[128 = 0]
[113 148 130 106 130  86 148  86 169 108 120 165 152 181 109 137 237 114
  53 118 102 157 128 109 126 121 126  87 145 149 105 155 114 127 135 168
 124  97 125 102 114 146 153 153 152 135 132  95 101 124  85 114 160 111
 129 125 141 137 125 135 148  65  82 112 159  90 149 155 133 205 170 111
 122 187 154  76 112  57 116 161 162 240 151  98 105 180 163  76 159 143
 131 154  70 159  94 143 142 174 132 140 168  96 135  56  86 187 123 164
 151 124 127 122 156 138 114 169 121 184 120 138] : 10
[125 130 101 112  88 136 137 130  56 205  90 128 133  24 141 123  73 101
 152 170 143 120  91 126 150 118  70 155 122 133  70 219 136  70 113 168
 133 145  94  80 135 119 119 108  80 145 139 172 122 130 133 122 111 166
 131 125 104 132 182 129 128 178 173  96 149 100 103 134 119 117 100 255
 115 146 156 165 138 128 132 141  76  18 168 101 128 125 131 135 136 135
 114 144 159 158 143 114  45 115 153 110 119 180 119 117 128  62 139  95
 113  83 106 133 137 144 118 118 146  90 123 116] : 3
[162  99 125 162 150 143  88 174 134 118 135 133 109 106 128 133 107 127
 197 123 132 133 113 130 118 136 122 199 108 128 144  98 152 136  72 120
 137 108 111 138 132 134 137 133 155 117 166 172 124 133 153 139 161 140
 169 126 132 109 100 126 129 121 144 144 124 166  92  69 162  71  16 111
 157 144  97 152 133 153 156  90 127  49  72 152 125 114 108 121 127 120
 100 134  94 137 165  98 145  74  93 111  71 185 125 168 155 119 147 117
 111 130 145  97 128 125 137 104 117  88 108 101] : 0
[162 140 145 139 103 139 122 158 144 113 101 139 118  62 161 117  64 182
 151 130 141  84 144 121 125 135 126 139  86 138  86 123  84 101  84 104
 124 130 126 116 128 151 101 140 143 121 112 162 170 127 141 121 134 130
 149 107 153 130 159 123 132  54 113 157 135 143 160 117 115 127   1 214
 125 162  65 149 134  75 101 130  97  58 186 144 128 120 145 119 133 135
 122 108 160 136 168 133 139 130 126 103 134 209 128 188 118 100 124 125
 109 144 128  98 162 122 105  80 150  67 106 127] : 1
[109 145 146 104 113 132 154  96  85 188  98 140 154  31 140 113  68  98
 135 143 126 140 129 124 150 118  67 104 142 137  53 202 131  92 120 174
 112 143 115  61 117 110 154 130  94 143 131 137 122 111 121 130 109 149
 130 119 103 135 174 128 122 196 153  96 143  87 125 146 127 165 127 214
 108 137 147 142 131 119 111 150  88  82 207 109  99 145 135 122 151 118
 119 124 138 168 122 119  84 159 152 114 136 144 115  96  93 108 138 116
 142  83 112 133 137 134 115 133 125 130 126 111] : 7
[138 126  84 139  71 149  82 170  80 166  97 120 115  24 145 125  50 128
 198 167 150  93  88 126 143 124  96 158 111 130  93 172 126  90 108 125
 116 156 101  93 141 137 117 119 101 131 132 176 146 135 148 113 110 146
 130 120 102 125 180 125 129 158 160 104 120 141 112 105 134 123  52 205
 124 134 126 156 150 108 131 130  74   1 131 137 125 121 119 151 121 137
 128 123 168 131 153 125  72 112 150 110 105 202 136 191 129  38 137  93
 104 104 116 111 130 129 110  99 151  81 131  94] : 1
[130 136 106 112 103 132 140 122  73 193  90 141 143  43 136 123  90 104
 140 154 139 125 115 119 144 115  68 140 121 140  57 215 133  77 103 178
 128 135  93  64 129 120 123 119 107 142 147 167 119 129 128 126 131 170
 153 112 120 130 179 127 129 163 160 104 158 103 106 134 113 138  74 241
 131 156 150 153 133 114 126 138  83  55 188 102 112 132 143 118 150 127
 108 143 142 170 123 112  61 117 145 108 129 183 116 126 106  80 138 106
 120  90 112 123 143 144 118 129 138 102 119 112] : 4
[145 118 163 149 138 136 130 121 168  95 149 125 107 161 105 132 138 153
 152 108 138 126 139 138 118 123 163 141 115 120 188  76 101 154 129  97
 114 118 150 165 130 129 126 132 127 117 111 124 147 142 137 127 110 105
 107 130 138 124 116 130 123  85 111 160 109 155 155 124 119  87 119  60
 141  92  88 136 125 132 137 106 150 133 105 146 157 112 122 124 111 118
 131 112 114 109 134 142 172  99 104 137 130 121 138 146 157 146 115 133
 126 174 146 130 120 114 138 102 128 123 121 135] : 4

[125 145 144 133 149 135 124 151 173 126 126 127 143 133 109 136 126  71
 118 130 134 152 141 173 125 116  62 140 141 130 151 122 105 129  98 123
 123 119 138 120 114 127 185 132 124 135 132 130 135 149 123 102 157 129
 136 135 128 120 131 163 144 163 144 111 140 130 119 120 137  95 117 116
 125 123 128 139 109 121 134 120 125 110] : 6
[150 147 168 130 140 136 148 113 165 135 116 139 125 126 124 126 143  87
 133 160  36 130 134 134 130 112 125  75 120 120 133 141 159 130 180 130
 139 118 120 142 118 154 179 137 115 122 160 125 126 146 138 125 162 149
 121 150 134 124 127 137 126 118 136 126 165 106 149 134 130 177 139 135
 142 121 122  75 137 134 109 137 100 134] : 9
[103 127 126 129 140 124 108 156  85 125 128 114 125 124 127 129 122 148
 124  99 162 140 119 127 128 139 197 112 147 136 192 122  82 129 167 136
 127 136 123  83 104 110 255 107 155 124 130 142 123 117 112  92 218 128
 136 117 125 120 134 110 130 150 158  94 138 158 145 129 121  73  77 100
 113 115 134 132  63 121 124 132 163 112] : 1
[133 109 120 122 129 111 133 102  73 127 129 136 107 121 154 132 134 176
 139 114 103  98 105  79 133 130 255  86 110 135 145 146 140 133 208 146
 131 138 103 118 132 130 252 116 144 114 140 133 112 106 131 133 174 141
 122 126 131 134 130  80 117  98 122  82 129 131 175 141 113 137  83  81
 129 117 128  83 113 126 111 143 137 136] : 3
[126  89  79  88  99 119 143 125 189 147 126 130 115 134 125 140 144 150
 136 161  96 171 151 151 131  65 222 150  67 113 116 161 167 148 215 142
 149 115 137 136 109 176   1 124 147 117 115 101 165 146 131 140   1  92
 115 186 140 133 142 144 148  67 105  66 130  83  86 107 132 211 191 185
 149 140 123 138 193 153 120 123 102 140] : 10
[141 129 150 132 129 132 144 101 143 133 120 140 119 125 137 141 142 116
 132 144  81 121 123 131 131 123 134  85 117 124 115 146 146 134 147 132
 139 124 111 140 132 149 140 134 127 124 150 121 124 146 142 140 131 147
 126 140 130 131 130 122 126 108 127 119 136 115 161 134 127 166 146 115
 140 124 124  89 135 128 114 138 112 140] : 6
[103 100 126 131  96 126 127 109  55 143 120 112 119 121 143 154 131 213
 135 118 144 138 121  91 161 144 212  72 123 126 114 160 122 146 178 130
 111 137 110 118 114 131 143 111 170 120 132 133 131 100 128 152 127 133
 126 110 126 129 140  96 116 135 150  82 132 139 139 130 107 172 131 148
 129 133 130 127 117 117 117 129 132 133] : 0
[145 154 141 132 148 136 132 141 184 119 131 142 144 133 112 117 123  59
 119 137 126 125 137 163 113 118  12 164 133 130 130 107 124 118  59 119
 138 119 146 144 138 126  84 149  95 139 131 129 128 154 130 112 122 128
 133 144 127 127 122 163 138 140 117 153 132 121 117 126 142  98 132 115
 127 123 125 131 132 128 141 117 114 120] : 9
[146 148 183 143 117 144 152 102 156 138 114 136 140 127 119 141 134  98
 129 164  60 130 143 131 152 123  35  86 126 120  92 143 163 133 119 112
 132 117 127 169 128 148  62 150 109 132 156 126 131 143 143 151 123 153
 122 138 128 126 129 153 126 152 138 141 162 110 125 131 126 190 158 162
 144 132 121 101 155 118 123 117  84 132] : 7
[109  97 126 128  91 125 131 101  52 146 120 115 118 121 144 150 131 214
 138 127 121 139 127  83 167 135 223  67 115 124 119 160 139 146 194 129
 117 135 113 127 115 139 129 111 163 119 135 133 131 101 129 154 125 132
 121 120 128 130 140  94 116 130 146  86 138 130 135 130 108 188 137 160
 136 134 129 123 129 117 118 124 124 134] : 1
[ 89 114 132 137 107 139 106 160 115 135 126  99 140 131 107 144 119 161
 122 116 184 183 139 137 149 145  73 130 158 126 180 119  85 140 102 115
 104 129 140 102  96 111 127 114 155 134 115 139 142 113 113 114 131 116
 134 120 124 118 137 135 133 193 175 115 134 151  91 113 123 101 121 161
 117 139 134 190 112 113 142 108 142 105] : 1
[116 118  98 116 141 113 111 158 132 122 133 122 117 132 127 126 129 126
 130 107 139 145 132 137 116 116 223 155 136 134 187 117 104 126 184 142
 121 130 129  89 106 120 255 106 148 124 115 124 131 122 115  93 183 116
 134 130 131 123 130 126 135 133 136  69 129 137 133 124 131  85  82  89
 116 119 132 128 103 129 123 138 151 112] : 5

[127 124 126 138  34 123  90  75  89 124 115 153 119 113 153 125   1 148
  93 150 119 120 113 124] : 10
[101  81 150 119 117 123 117 125  88 120 126 135 109 128 108  79 157  92
 106  75 193 101 138 174] : 5
[118 107 142 130 181 128 148 162 103 173 144 138 124 136 120 127 167  77
 144  38 174 132 172 102] : 5
[147 128 128 122 171 117 105 151 135  94 118 116 136 113 101  84 128 149
 121 131 113 139  88 154] : 2
[130 120 102 125 152 127 101 144 146 111 104 119 134 118 174 106 103 150
 141 145  90 139  96 123] : 0
[134  50 131 135 177 111 150  65 153 117  87 119 123 206 124  27 192 148
 145  52 112 158 101 124] : 1
[120 147 150 138  93 135 113 109 105 111 152 149  91 121 137 125 146 117
 122 141 179 113 126 134] : 0
[113  94 127 138 112 134 119  69 123 127 120 148  89 150 203 117 118 143
 126 133 147 121 122 132] : 3
[124 179 126 121 125 137 109 135 124 115 147 118 101  97 157 148 112 149
 109 141 148 109 124 134] : 4
[ 98  71 143 118 107 120 119 130  93 119 118 137 127 118  94  87 158  76
 104  88 184  99 146 166] : 5
[ 99  65 145 114 104 123 114 123  87 118 123 136 124 106  98  92 160  86
 105  80 181 103 142 172] : 5
[143 160 134 145 201 140  99  93 151  75 145 139  47 143 208  97 182 182
 150 155 160 129  72 125] : 5
[160 125 122 112 151 120 119 164 107 146 158 136 140 105 148 129  87 113
 130 140 133 136 120 178] : 2
[117 100 136 120 168 123 112 193  99 136 150 139 126  94 141 114 162  80
 133  97 177 111 137 151] : 0
[158 181 136 118 168 136 136 127 123 122 175 119 102 131 153 135 131 163
 122 111 139 136 123 131] : 3
[178 174 190 113 185 124 135  53 121  81 184 136  50 167 159  57 205 175
 111  88 193 131  86 203] : 2
[151 129 136 133 163 112 106 196 103 155 150 140 148  90 104 126  65 108
 140 120 126 144 114 121] : 0
[125 155 156 131 128 135 117  98  97 101 166 151  69 129 151 123 171 105
 116 129 197 109 118 138] : 0
[ 92 109 123 156  90 138  92 135 126 130 101 144 123 106 122 131  56 124
 138 145 134 114 128  73] : 1
[100 128 142 154 127 131  90 107  92 112 116 139  92 127 140 108  99 125
 128 116 163 111 115  89] : 1
[ 88 181 115 100 163 145 134 137 151  89 123  92 100 124 162 121 203 166
 122 106 139 112 124 137] : 5
[163 126 153 133 140 112 114 120  92 124 149 148 100 129 118  88 121 123
 123 121 159 141 107 160] : 2
[167 182 149 131 169 113 125 155 137  96 145 120 130 110  47 104 141 139
 125 142 115 140  91 147] : 0
[114  98 125 135  84 132 119  70 127 134 128 156 103 152 204 121 106 138
 129 139 143 119 117 123] : 3
[124 121 129 141  45 123  88  79  85 138 121 149 119 111 149 109   1 148
  98 157 139 116 125 123] : 10
[138 140 120 128 204 133 103 105 137  91 125 122  79 147 208  75 149 178
 139  92 132 137  78 130] : 0
[136 194 142 133  76 130 142 110  93 165 163 135 131 114 117 192  41 137
 103 130 133 124 162 102] : 5
[163 147 144 107 125 121 134  97 120 112 153 130 111 135 130 133 145 144
 110 149 142 130 112 189] : 2
[128 120 148 117 203 127 112 149  87 115 170 138  83 119 155  86 224  99
 134  60 209 119 124 156] : 0
[160 159 152 115 145 121 138  73 113 101 163 134  94 146 142  94 168 150
 109 127 151 132  99 189] : 2
[182 148 125 113 176 117 140  87 138 125 145 112 115 162 151  84 106 174
 125 121 101 154  89 163] : 0
[166 156 150 133 206 115 110 173  90 132 169 149 108 113 127  97 119 123
 139  92 160 148 102 129] : 0
[133 124 156 163 145 121 147 137 116 126 124 141 130 140  27 120 159 108
 149  95 141 136 134  73] : 1
[106 175 110 104 170 148 134 138 157  83 121  89 106 128 143 125 218 160
 125 109 151 116 119 127] : 5
[127 161 107 123 156 136 137 184 132 178 149 123 152 108 177 205  65 121
 143 112 112 143 159  82] : 1
[117  77 127 167 133 121 114 138 145 123  82 139 151 139  80 113 111 120
 164 145  85 140 115  55] : 5
[113 181 119 116 107 140 109 139 122 112 133 125 123  93 139 162  94 140
 112 153 133 109 128 131] : 4
[ 91 224 115 136 171 150  92 216 122  80 114  93 121  68  88 152 131 154
 136 123 120 109 103  56] : 1
[100 186 153 175  79 132 125 123 120  91  95 123 130 130   1 147 130 151
 121 143 129 114 100  32] : 10
[128  50 112 137 100 108 151 106 168 145  62 113 182 179  89  71 125 125
 150  97  61 157 124 120] : 1
[137 156 121 124 176 139 138 156 123 167 167 125 116 129 224 161  92 140
 143  80 114 142 149  92] : 1
[132 118 160 160 157 119 140 117 117 127 121 143 125 150  64 107 177 110
 142 105 145 137 133  69] : 1
[134 168 137 130  84 132 152 123 114 164 155 129 148 127  94 181  89 119
 115 129 127 128 164 102] : 4
[138 144 124 142 171 139 100  98 148  80 137 141  71 136 200 101 157 168
 152 178 146 131  82 120] : 5
[172 142 147 133 194 115 111 171 100 134 167 145 110 109 135  94 112 130
 135  96 151 148 109 130] : 0
[159 137 130 105 173 121 121 141 103 139 167 135 119 114 168 112 119 125
 125 124 149 133 116 179] : 2
[ 98 181 158 175  91 132 128  99 119  85 102 128 107 129  24 137 145 153
 125 126 128 111 119  41] : 10
[119  92 126 149  88 119 125  95 125 144  82 131 144 144  98 109  50 130
 124 115  92 136 119  98] : 5
[ 99 110 167 127 121 123 155 122 104 113 123 136 136 150  50  89 255  74
 117  61 188 110 159 156] : 10
